(in the rows, 128 means zero)
Each row of numbers belongs to one of the elements below and depends on some of the facts about them. Some rows are named. Which element is each other row?

There are 2 kinds of fact about the elements: η, χ.
trimum χ:kliskes,kuzu
laduklal η:skagu,degrol,pupos,klotre,plilan,mepek,poskis,doplok
stebra η:kastos,truskiba,nepak,movok
noplem η:groklu,tidras,zalak
zigrok χ:tralo,treplil,lifla,movok,vakal,poskis
ketrok η:mekun,flufor,gunok,ziter
dubram η:tosus,divum,trives,ziter
lubro χ:bibe
truskiba χ:dretrak,stiduk
skeklis η:lefak,lifla,bibe
fasik η:gugra,mufizur,bradrodru
rukluk η:groguper,pegral,pozes,flobrote,pludur,skoson,klupluk
plupu η:kada,pupos,klafir χ:visis
roskugrim χ:pupos,laduklal,vime
flopo χ:groklu,naflim,kota,komu
bobro η:plitri,zalak,poskis
zotok χ:lineru,skeklis
komu η:truskiba,degrol,droplus,dreskem,skiflun,subun
klesto χ:tosus,noplem
skiflun χ:gugra,noplem
droto η:viza,flosker
skagu χ:droto,bobro,pludur
dasum χ:zadrun,tobe,flamom,ziplem
gradek χ:stiduk,visis,gupi
bogris χ:stosko,noplem
doplok χ:klupluk
zosin χ:triplis,ribrun,mepek
vufil η:kota,pizus,vakal,skoson,padaser χ:zadrun
kosi η:degrol,mikal,zigrok,dobek,kene
stugrel η:mekun,raplun,tegar,flobrote,kimu,klesto
duske η:lefak,naflim,mamis,gravu,vakal
lineru η:dasum,larak,fotek,lubro
netruk χ:plifa,ziter
viza χ:tidras,digran,ziter,flamom,klidrisor
figrar η:flopo,sagril,larak,vakal,fotek,klupluk
plegreplel χ:zeku,napun,trives,fakles,flobrote
vudrifim χ:groguper,dobek,flamom
teplam χ:lineru,klafir
kistas η:studrugir,skagu,kada,viza,sife,pizus
pleze χ:pletras
tresori χ:kliskes,klutum,gravu
goranes η:skipin,netruk,movok,fotek,flosker,kimu χ:fasik,figrar
drebor η:naflim
skuplon χ:kene
pluste η:zosin,gunok
fotek χ:zatrak,skotrul,ziplem
roskapek η:brozon,visis χ:droplus,fasik
roto χ:drebor,vime
floplan η:stisas,naflim,nuskor,plegek
stiduk η:truskiba,plabu,mufizur,treplil,brozon,trotun,vakal
trofun η:zeku,naflim,plabu,visis,grosta,flosker
turu χ:mamis,tidras,grosta,vime,figrar
subun χ:mekun
febrobek χ:divum,pozes
pitan χ:drebor,naskan
stosko η:satos
gasker χ:sife,zuvem,kimu
kladel χ:plitri
padaser χ:brimem,flosker,poskis
trotun χ:mamis,trusek,plilan,pludur,rubriza
steger χ:ketrok,klotre,kene,mepek
paflun χ:klotre
betol χ:groguper,lifla,bobro,pluste
trusek η:zadrun,plabu,lasitran,pupos,lifla,tegar,flosker
brudre η:fakles χ:plipe,nuklubim
vifubom η:rukis,steger,roto
gizol η:kada,sife,mamis,lifla,subun,flobrote,pludur
zatrak η:studrugir,skagu,kada,zigrok,gupi
ribrun η:studrugir,gradek,dreskem,larak,pitan
pegral χ:mikal
brozon χ:groguper,klafir
pletras η:pizus,visis
larak χ:plitri,lasitran,figrar
dreskem χ:plipe,drebor
kuzu η:gugra,viza,movok,flokufli,plilan,flobrote,fezil,kene
mufizur χ:lasitran,klotre,visis,plilan
tobe η:sagril,larak,pizus,teplam
ziflel χ:kliskes,nuklubim,movok,plegek
pluda η:skipin,tosus,sagril,pitan,zigrok,fezil,ziflel χ:zatrak,klotre,digran
flele η:flopo,skiflun,lubro,pubra χ:stagro
vibas η:skagu,plitri,stagro,pupos χ:gravu
pizus χ:lefak,rukluk,flamom,kene
stidrum η:tosus,skiflun,tegar,betol,padaser
kastos χ:sife,tralo
bradrodru χ:stisas,bibe
satos χ:gunok,lasitran,gizol
tegar χ:gugra,plifa,triplis,pluste
vaklan χ:baponu,nuskor,gupi
raplun χ:mekun,divum,plabu
nuklubim η:pleze
regreplu χ:sagril,nuskor,dobek
lasik η:grosta,ziflel χ:dobek
skipin χ:fezil,skoson
driradrus χ:zeku,fasik,gravu,laduklal,stebra,zalak

Some rows with their names:
treplil: [190 105 102 124 136 130  96 144 122 151 145 118  59 159 137 105 109 111
 156 171 158 146 125 129 164 124 134 164 121 152 141  91 143 186 117 100
 136  92 148 139 116  84 147 108 148 108 121]
floplan: [170 113 138  75 106 152 105 145 114 151 153  89  49 176  84 137  78 128
 151 134 204 169 150 176 189 124 126 135 104 165 109 122 142 186  98  85
 146  81 157 123 137  78 138  86 151 107 120]
klafir: [202 123 105 105 130 118  87 122 145 139 162 110  65 184 116 124 152 149
 165 157 171 141 145 139 178 143 116 146  87 155 149 144 149 157 130  89
 118 101 119 124 137 123 153  95 124 106 120]
klotre: [202 106  89 109 129 113  94 133 157 156 122  80  78 186 137 146 148 125
 151 168 179 124 138 131 146 161  87 129  91 174 131 152 137 154 157  74
 149 104 126 137 135 124 129 115 126 122  93]
pegral: [200 140 128 107 129 149 123 159 136 137 132 113  54 197 112 128 135 121
 175 147 148 124 128 147 200 116 108 159 119 138 141 143 133 148 126 103
 107  76 145 148 131  87 152 124 149 120 124]
lineru: [217 107 127  85 145 143  95 124 114 186 134  86  42 187  91 165 129 130
 167 132 199 173 124 154 178 135 165 154 104 142 153 141 122 169  83 105
 126 119 132 150 154  76 157  99 128 114 106]
vime: [159  84 129 132 109 135 100 116 108 161 134  82  81 181 131 149 149 118
 166 150 196 150 149 110 179 122 114 126 108 163 126 139 127 169 136 101
 153  85 133 143 124  93 181 107 131 116  75]
tegar: [168 134 120  94 126 102 139 142 145 130 131 137  53 178 122 139 166 137
 173 176 146 148 133 167 184 117 120 156 160 152 143 120 153 112 143 128
 103  65 150 126 131  74 167  92 131 103 139]
trusek: [198 125 114  82 131 144 112 152 128 186 168  93  56 196 123 155 103 133
 131 134 204 152 159 171 152 152 106 115 132 173 125 165 133 162 103  75
 164 100 160 141 142  59 153 106 152  98  98]
kliskes: [162  90 118 133 113 146  83 109  91 151 150  91  92 177 133 132 118 117
 169 143 192 153 137 111 174 119 138 157  90 145 137 117 127 188 134  98
 131  72 137 132 125 110 172 100 133 113  81]
ziter: [160 115  99 107 115 109  94 141 119 140 124  99  81 177 119 137 183 148
 178 156 196 157 134 128 140 146 138 123 155 150 142 133 150 120 149 117
 111  58 122 162 115 102 158  97 144 144 106]
trives: [164 114  98 122 102 125  87 119 100 131 135  88  73 157  85 133 175 153
 163 133 177 153 144 121 172 149 138 134 124 135 145 150 133 148 117 117
 112  72 133 139 126  79 176 100 141 139 115]
poskis: [199 107  71 118 127 116  98 105 144 140 159 116  85 176 151 113 136 136
 150 169 156 137 141 151 142 136 104 165  82 150 147 134 146 167 145  78
 134  89 132 111 130 129 162 115 119  99  98]
gravu: [179 106 132 136 117 143  75 136 136 136 148  96  43 157 127  91 131 128
 165 154 173 152 162 123 197 125 104 134 102 125 124 142 138 183 117  92
 117  76 123 128 111  85 158  78 165 125  99]
klupluk: [205 118 120 123 141 133 109 133 141 149 116  95  50 188 115 113 136 119
 180 149 156 134 125 131 189 132 118 154 111 124 142 145 125 156 129 103
 112  84 133 159 128  95 146 115 152 132 131]
kuzu: [218 133  86 114 110 164 102 149 110 177 161 101  58 184 138 154  97 119
 130 117 192 158 121 150 156 149 139 139  94 157 139 143 123 167  97  92
 150 106 164 142 144  51 152 106 136  98  97]
tobe: [208 123 133  92 126 152  77 154 126 185 123  71  46 185 116 168 120 119
 167 127 200 166 120 172 169 146 154 145  99 159 141 137 132 158 111  98
 120  98 144 147 158  74 134  99 127 128 104]

Name these rows:
No name comes twice in this set of rows, the named rows included.
[190 114 118 104 142 119 144 115 161 143 145 111  71 179 141 135 161 116
 150 186 116 131 157 164 175 128  91 160 122 165 163 149 152 128 149 103
 133  83 136 112 132 107 171 121 130  99 122]	skagu
[204 118 117  82 137 130 108 130 127 190 120  93  40 196 108 179 122 122
 154 127 203 169 110 176 170 138 126 152  96 148 136 149 127 152 108 112
 145 120 149 142 154  70 154  96 127 107 103]	ribrun
[174  99  92 117 125 113 104 108 156 147 137  86  83 185 120 134 150 133
 148 157 162 128 162 149 161 141  66 131  88 160 133 171 139 150 147  78
 154  84 121 119 124 127 164 121 134 121  92]	plitri
[169 122 147 105 103 154 123 129  89 171 136 102  84 211 106 156 111 119
 170 121 198 143 130 107 191 124 138 138 100 179 135 123 123 167 115  95
 139  78 155 138 145  87 170 129 101 104  88]	vifubom
[199 124 131  72 114 142 109 154 119 162 146  80  50 163  98 157 128 141
 158 151 173 169 144 167 177 135 154 143 128 193 148 125 145 161  91  86
 129  82 140 112 143  67 140 107 125 115 138]	lasik
[168 106 105 126 113 132  99  99 135 139 150  87  74 155 124 136 166 135
 144 150 152 154 164 129 190 140  85 144  74 150 141 166 136 156 146  88
 124  67 124 102 137 115 186  92 112 121  79]	zalak
[212 118 114  83 115 149 100 153 113 186 148  87  52 187 109 148  92 126
 133 129 193 146 139 138 174 146 131 117 114 179 120 125 122 193  77  69
 165 107 139 142 139  61 135 120 149 101 126]	stiduk
[190 140 135 108 127 132 128 175 163 138 111  94  71 162 144 144 154 105
 165 172 124 138 134 158 187 132  99 154 128 193 142 130 154 123 160 108
 115  61 141 110 133  75 141 110 124 118 117]	viza
[182 120 135  94 106 165 115 156 120 169 134  84  44 152 112 152 112 107
 132 141 151 161 148 156 210 133 117 129 116 169 122 137 137 154  96 100
 137  80 155 112 134  44 165  96 139 119 118]	roskapek
[177 108  80 110 142  94 113 119 127 130 108 112  58 175  95 127 177 143
 166 160 176 150 127 143 161 135 129 149 134 128 145 128 142 137 130 128
 112  87 134 145 123  88 165  95 145 132 131]	tosus
[198 133 103 138 119 130  95 134 141 115 131 114  58 166 117 101 169 132
 165 146 148 131 139 103 196 140 100 141 110 134 141 149 133 145 134 103
 111  73 127 146 111  83 167  98 149 123 122]	flobrote
[185 110 114  98 133 109 137 125 151 143 108 123  42 170 106 136 170 125
 167 163 142 151 118 155 192 119 117 168 129 139 150 118 146 128 141 138
 108  90 136 129 129  76 176  85 124 109 143]	skiflun
[180  89 133 108 150 122 138 123 146 160 108  69  39 171 114 150 162  89
 154 183 117 133 156 167 189 116  98 163 138 151 165 141 130 129 134 120
 121  77 123 141 116  78 171 127 157 137 120]	larak
[206 116 128  93 146 127 133 127 137 159 125  72  53 174  87 147 142 121
 155 171 125 136 155 160 181 137 120 160 121 177 181 146 124 141 109  97
 122  80 124 126 132  81 153 147 137 136 142]	gradek

The same elements again, as new rows of numbers:
Known rows:
vifubom: [110 166 103 129 128 147  90 161 125 164 136 160 163  58 108 148 159 103
 121 163 135 160 105 124 118 141 134  96 103 132 102 162 130  99  76 148
  85  92 110 142 122 139]
lifla: [141  86  94 132 121 141 143  98 103 121 147 106  96 192 146 122  88 169
 135 106 127 133 156 129 138  92 120 127  98 129 114  89 107 128 171 125
 134 157 127 134 132 107]
skiflun: [148 118 205  61 141 116 150 135 113  83  95  94  48 181 140 102 131 153
 139 119 140 118 146  97 116 126 108 238 193 175 149 104 153  70 122 100
  97 155 111 124 156 136]
kene: [ 88 109 121 146 113 118 143 132 183 112 162 119 115 182 158  80 129 167
  85 121  89 111  94 142 122  88 124 134 145 135 149 133 156 128 168 145
 158 114 121 112 163 127]
drebor: [120 133 107 146 135 110 100 183  57 151 132  87 118 111 114 162 132 132
  92  44 139  98 107 105 143 150 131  51  94 114  49 116 105 177 118 123
 113 145 159 170 103  93]
rukluk: [103 142  77 169 129  97  79 143 118 133 117 155 133  69 137 165 180 115
 129 167  87 110 151  53  97  97  89 112 137 123 105 122  61 161 144 135
  47  86  80 138  86 117]
pluda: [ 98 188 186 158 139 111 132 148 186 107 102 119 128  51 100 138 184  48
  93 106  75  65  68  78 121 160  85 144 203 119 184 147  89 190 139 119
 139  61 132 173 108 129]
brudre: [ 96 128 130 103 138 132 105 146 128 174 127 133 137  18  87 122 124 101
 103 107 133 150 134 106 137 195 135 118 137 141 100 128 176 138  90 140
 113 167 134 154 114 117]
plipe: [ 97 139 104 131 123 145 103 169 116 165 130 127 158 101 109 123 135 131
 115 110 143 151 123 128 136 142 155 101  90 147  89 129 165 114  83 144
 112 156 142 146 123 129]
vibas: [168  97 112 115 110 131 120  32 151 136 128 141 129  78  83 161 142  77
  91 179  85 134 141  65  69 214 124  89 174 148 141 175 145 190 181 128
 136  93 163 131 104 164]
flamom: [ 88 158  95 117 149 162 110 141 126 147 137 134 157 102 154 112 132 153
 112 133 113 156  96 160 155 138 137 124  94 118 137 153 155  80 110 130
 129 106 104 105 117 125]
bogris: [157 128 165  42 128 168 111 145 106 134 113 102  90  84 105 121 139 126
 120 139 136 149 128  90 119 159 117 199 161 195 108 135 150  49  62 115
 101 123 112 146 155 112]
fotek: [103 135 184 126 167  94 158 127 156 108 109 116  98 146 144  89  99 158
 139  87 142 108 140 144 155 123 119 163 168 107 162 115 156 121 167  98
 131 159 107 126 137 129]
triplis: [121 137 116 119 137 153 115 150 122 146 128 143 146 106 130 126 141 128
 126 131 139 154 115 127 135 135 147 121  90 152 117 147 134  85 100 136
 102 118 123 139 127 136]
droplus: [125 127 137 127 128 102 136 129 138 100 138 136 141 174 147 122 144 145
 127 147 134 110 128 142 117  94 125 123 142 112 126 134 141 138 141 124
 113 143 125 120 146 158]
lubro: [108 134 178 115 163  98 161 127 127 103  97 117 114 132 135  94 118 131
 164 120 157 120 158 131 142 139 120 177 165 105 154 120 153 125 159  90
 106 177 116 144 125 164]
stiduk: [148 159 113 142 105  71  69 186 127 124 113 149 121  85 149 188 186  67
 120 158 136 103 144  88 113 116 120  46 121  97  97 145  72 154 100 122
 140  72 114 171 132 132]

Which element is each row?
No name comes twice in this set of rows, the named rows included.
[135  95 140 107 135 110 167  87 141  90 115 120 125 163 132 100 120 138
 135 120 115 110 148 146 121 153 134 166 184 138 160 119 181 139 162 120
 171 183 151 125 165 159]	zigrok
[119 127 158 105 173  92 139 127  99 112  89 118 118 123 134 118 113 131
 157 113 137 127 155 140 148 155 111 162 171  88 155 121 145 129 160  85
 131 158 122 146 125 152]	teplam
[128 155 122 178  69 147 122 164 130 154 103 169 151  85 112 152 177  76
 124 113  92 115 109  84 112 128 140 153  74 159 181 117  94 157  85 176
  99  74 128  89  55  88]	ketrok
[140  89 116  96 125 146 142  63 152  98 135 110 123 136 104 117 102 124
 111 155  96 118 115 137 114 148 115 141 186 141 131 126 169 142 145 138
 166 153 158 132 153 141]	doplok
[127 106 127 156 101 112 153 144 126 126 129 143 110 185 155 121 130 139
 146 105 136 125 144 139 120  89 134 155 100 132 149  97 122 135 135 141
 144 145 116  94 127 108]	kimu
[172 138 144 142  99  88 115 134 152 138 138 153 126 106 144 152 163 121
  84 198 141 103 127 105  84 106 127  52 134  99  91 165 112 153  91 129
 118  62 100  92 129 116]	fasik
[145 103 103 142 119 128 132 114 117 128 144 112 107 174 153 127 123 150
 117  96 109 119 134 130 132 109 125 111 101 127 131 112 111 132 148 131
 160 117 133 112 124 108]	zadrun
[ 88 154 148 121 154 170 119 109 180 162 148 107 117  51 111  85 106 134
  90 104 106 158  94 125 148 167 116 144 145 138 150 151 156  94 120 127
 132 103 117 145 122 106]	skuplon
[163 117 133 120 149 131 145 128 104 126 147  83  82 209 147 133  93 174
 141  59 158 157 143 138 155 119 139  97  67 115  99 122  93 109 170  93
 153 131 146 149 138 118]	naflim
[ 89 129 154 128 182 107 163 106 140 109 136  84  91 144 165  82  80 186
 113  69  98 108 122 146 169 141  96 164 169  91 162 127 140 125 217  88
 148 136  95 136 130 121]	pizus
[ 53 154 164 120 160 183 131 120 237 169 167 113 130  59 108  51  97 140
  98  95 123 175  87 146 167 136 106 163 139 143 147 131 159  80 124 134
 140 116 103 178 145  90]	steger
[191 165 212 141 123  82 135  94 126 123  96 141 125  65  93 154 144  80
  90 189 154  50 110  97  86 130 104  93 178  72 135 156 102 199  97 111
  99  52  89  51  95  90]	goranes
[ 95 156 153 145 149 114 139 159 124 109  98 145 133 172 147 123 139 145
 161 131 139 132 135 134 139 105 134 151 123 111 138 135 143 136 158 115
  84 144 120 130 125 170]	pubra
[120 124 134 140 108  99 148 142 132  98 118 138 124 201 163 109 146 145
 141 122 132 107 124 145 115  89 142 153 139 129 152 128 154 138 143 134
 153 147 134 100 153 147]	fezil

